Look-ups in named tables: a row name and a column name give one cell, copied from the table.

Kamup =
	Fivuso	Pom	Suver	Zakelib	Dolife	Toz	Vikilo	Sotafu	Nalud
Gib	36	68	56	18	11	42	61	40	13
Fufiv	36	18	61	20	42	49	29	14	69
Mumesod	36	8	28	53	53	37	31	16	37
Sazor	36	52	16	57	12	54	39	50	13
Napo	35	8	39	53	53	20	14	50	76

Sazor, Fivuso => 36
Napo, Fivuso => 35
Mumesod, Vikilo => 31
Mumesod, Zakelib => 53
Gib, Zakelib => 18
Fufiv, Nalud => 69
Mumesod, Toz => 37
Fufiv, Dolife => 42
Sazor, Suver => 16
Mumesod, Fivuso => 36
Mumesod, Suver => 28
Napo, Toz => 20
Mumesod, Sotafu => 16
Gib, Suver => 56
Fufiv, Suver => 61
Gib, Fivuso => 36
Sazor, Pom => 52
Fufiv, Sotafu => 14
Gib, Dolife => 11

Gef =
,Vis,Modine,Lelo,Miv,Mibog,Didi
Febivim,68.2,-61.1,28.4,43.3,-1.9,60.0
Vem,-27.9,5.3,-26.1,31.9,69.5,10.1
Viv,-6.4,69.2,-4.4,31.2,70.5,64.5
Kozusu,50.6,32.3,90.5,34.9,62.7,83.1
Nozeg,38.1,65.8,-30.9,-9.8,35.0,83.3
Zini,97.9,-5.6,80.5,46.2,48.7,24.7
Gobazez,32.3,-57.8,88.6,3.2,31.4,3.0

What is the Miv of Viv in Gef?
31.2
What is the Vis of Gobazez in Gef?
32.3
What is the Didi of Nozeg in Gef?
83.3
What is the Modine of Nozeg in Gef?
65.8
What is the Lelo of Nozeg in Gef?
-30.9
What is the Mibog of Kozusu in Gef?
62.7
What is the Vis of Nozeg in Gef?
38.1
What is the Lelo of Kozusu in Gef?
90.5
What is the Vis of Kozusu in Gef?
50.6
What is the Vis of Zini in Gef?
97.9
What is the Modine of Gobazez in Gef?
-57.8
What is the Modine of Zini in Gef?
-5.6
What is the Mibog of Viv in Gef?
70.5
What is the Didi of Vem in Gef?
10.1
What is the Lelo of Febivim in Gef?
28.4
What is the Didi of Zini in Gef?
24.7
What is the Didi of Gobazez in Gef?
3.0
What is the Miv of Gobazez in Gef?
3.2
What is the Miv of Zini in Gef?
46.2

Gusigo:
        Kalegul  Disi
Puguso     2.73  3.87
Vev        4.02  7.19
Tasu       7.71  6.23
Teriv      7.71  6.23
Lep        6.19  2.00

Kalegul of Vev is 4.02
Disi of Tasu is 6.23
Disi of Lep is 2.00
Kalegul of Puguso is 2.73
Kalegul of Teriv is 7.71
Kalegul of Tasu is 7.71
Disi of Vev is 7.19
Disi of Teriv is 6.23
Disi of Puguso is 3.87
Kalegul of Lep is 6.19

Vufug =
fields: Kalas, Zif, Tus, Lib, Mos, Kiba
Lidu: [245, 342, 420, 110, 270, 390]
Sos: [284, 326, 124, 110, 191, 267]
Sofibi: [296, 428, 223, 114, 218, 519]
Tik: [614, 475, 364, 370, 451, 573]
Zes: [476, 392, 109, 182, 183, 599]
Zeg: [897, 409, 366, 131, 426, 541]
Kufeg: [567, 381, 287, 334, 549, 638]
Sunulil: [285, 337, 299, 171, 272, 442]
Mubake: [306, 503, 177, 137, 159, 362]
Golimod: [292, 341, 204, 136, 278, 444]
Fivazo: [395, 534, 254, 185, 582, 620]
Liv: [362, 340, 235, 142, 291, 379]
Bilu: [428, 371, 265, 120, 268, 227]
Lir: [474, 353, 366, 149, 463, 516]

What is the Lib of Lidu in Vufug?
110
What is the Zif of Zes in Vufug?
392
What is the Lib of Zes in Vufug?
182
What is the Kiba of Tik in Vufug?
573
What is the Zif of Lir in Vufug?
353
What is the Mos of Lidu in Vufug?
270
What is the Kalas of Sos in Vufug?
284
What is the Kalas of Lidu in Vufug?
245
What is the Kalas of Liv in Vufug?
362
What is the Mos of Sunulil in Vufug?
272
What is the Tus of Kufeg in Vufug?
287
What is the Tus of Fivazo in Vufug?
254
What is the Zif of Sos in Vufug?
326
What is the Kiba of Zes in Vufug?
599
What is the Lib of Sofibi in Vufug?
114
What is the Mos of Liv in Vufug?
291
What is the Kiba of Lir in Vufug?
516
What is the Tus of Lir in Vufug?
366

Geb.tsv
	Sesi	Lag
Fitepuv	82	95
Zekotot	1	162
Sovokiz	253	33
Guletaz	30	140
Satupo	107	106

Sovokiz, Sesi => 253
Fitepuv, Lag => 95
Guletaz, Lag => 140
Zekotot, Lag => 162
Fitepuv, Sesi => 82
Satupo, Lag => 106
Satupo, Sesi => 107
Guletaz, Sesi => 30
Zekotot, Sesi => 1
Sovokiz, Lag => 33

Vubinil.tsv
	Bago	Gidod	Luzodo	Nam	Nupodez
Tevekud	46	35	33	67	18
Lozamob	57	12	45	25	52
Tuf	16	35	43	25	64
Vokuvis	36	29	67	14	46
Ter	19	52	55	15	53
Redu	53	16	58	36	25
Mamate	41	16	49	19	61
Pubom	28	76	27	39	37

What is the Luzodo of Lozamob in Vubinil? 45
What is the Luzodo of Mamate in Vubinil? 49
What is the Nam of Tuf in Vubinil? 25
What is the Nupodez of Redu in Vubinil? 25
What is the Nam of Vokuvis in Vubinil? 14
What is the Nam of Lozamob in Vubinil? 25
What is the Nam of Mamate in Vubinil? 19
What is the Luzodo of Vokuvis in Vubinil? 67
What is the Nam of Redu in Vubinil? 36
What is the Nupodez of Pubom in Vubinil? 37
What is the Gidod of Tevekud in Vubinil? 35
What is the Bago of Mamate in Vubinil? 41
What is the Gidod of Lozamob in Vubinil? 12
What is the Gidod of Redu in Vubinil? 16
What is the Gidod of Pubom in Vubinil? 76
What is the Nupodez of Ter in Vubinil? 53
What is the Luzodo of Tuf in Vubinil? 43
What is the Luzodo of Redu in Vubinil? 58

Kos.csv
,Gam,Pido,Nokide
Gesosub,-0.49,0.77,-1.99
Lepomu,-2.28,3.95,-1.28
Nal,1.44,7.28,-1.46
Muv,-3.53,0.37,-6.03
Vebo,-2.23,2.61,-1.90
Gigim,-1.38,-3.68,3.81

Muv, Pido -> 0.37
Nal, Gam -> 1.44
Vebo, Pido -> 2.61
Gesosub, Nokide -> -1.99
Gigim, Nokide -> 3.81
Gigim, Gam -> -1.38
Lepomu, Nokide -> -1.28
Gesosub, Gam -> -0.49
Muv, Gam -> -3.53
Gesosub, Pido -> 0.77

Table Fef
cols = Vukazig, Lufur, Vedez, Bas, Zer, Mim, Zep, Fos, Tif, Gunivo
Rer: [-0.4, -0.4, -0.6, 0.8, -0.2, 0.5, -0.3, 0.3, -0.7, -0.1]
Rotimod: [0.0, 0.5, 0.4, -0.5, -0.3, -0.1, -0.2, -0.2, 0.7, -0.3]
Sozavo: [-0.5, -0.4, -0.6, 0.8, -0.2, 0.5, -0.3, 0.4, -0.7, -0.1]
Giv: [-0.4, -0.4, -0.6, 0.8, -0.2, 0.4, -0.3, 0.3, -0.7, -0.1]
Gurola: [-0.4, -0.4, -0.6, 0.8, -0.2, 0.5, -0.3, 0.4, -0.7, -0.1]
Muz: [0.0, 0.5, 0.4, -0.5, -0.3, 0.0, -0.2, -0.2, 0.6, -0.3]
Nanalo: [-0.4, -0.4, -0.6, 0.8, -0.2, 0.4, -0.3, 0.3, -0.7, -0.1]
Dinuk: [-0.4, -0.4, -0.6, 0.8, -0.2, 0.4, -0.3, 0.3, -0.7, -0.1]
Kuvuveb: [0.1, 0.4, 0.6, -0.6, -0.2, -0.2, -0.2, -0.3, 0.7, -0.3]

Nanalo, Bas: 0.8
Rer, Zer: -0.2
Giv, Tif: -0.7
Nanalo, Mim: 0.4
Muz, Zer: -0.3
Rer, Mim: 0.5
Dinuk, Zer: -0.2
Nanalo, Vukazig: -0.4
Gurola, Lufur: -0.4
Kuvuveb, Fos: -0.3
Dinuk, Vukazig: -0.4
Gurola, Zep: -0.3
Nanalo, Zep: -0.3
Dinuk, Zep: -0.3
Rotimod, Zep: -0.2
Gurola, Mim: 0.5
Kuvuveb, Zer: -0.2
Rotimod, Mim: -0.1
Rotimod, Zer: -0.3

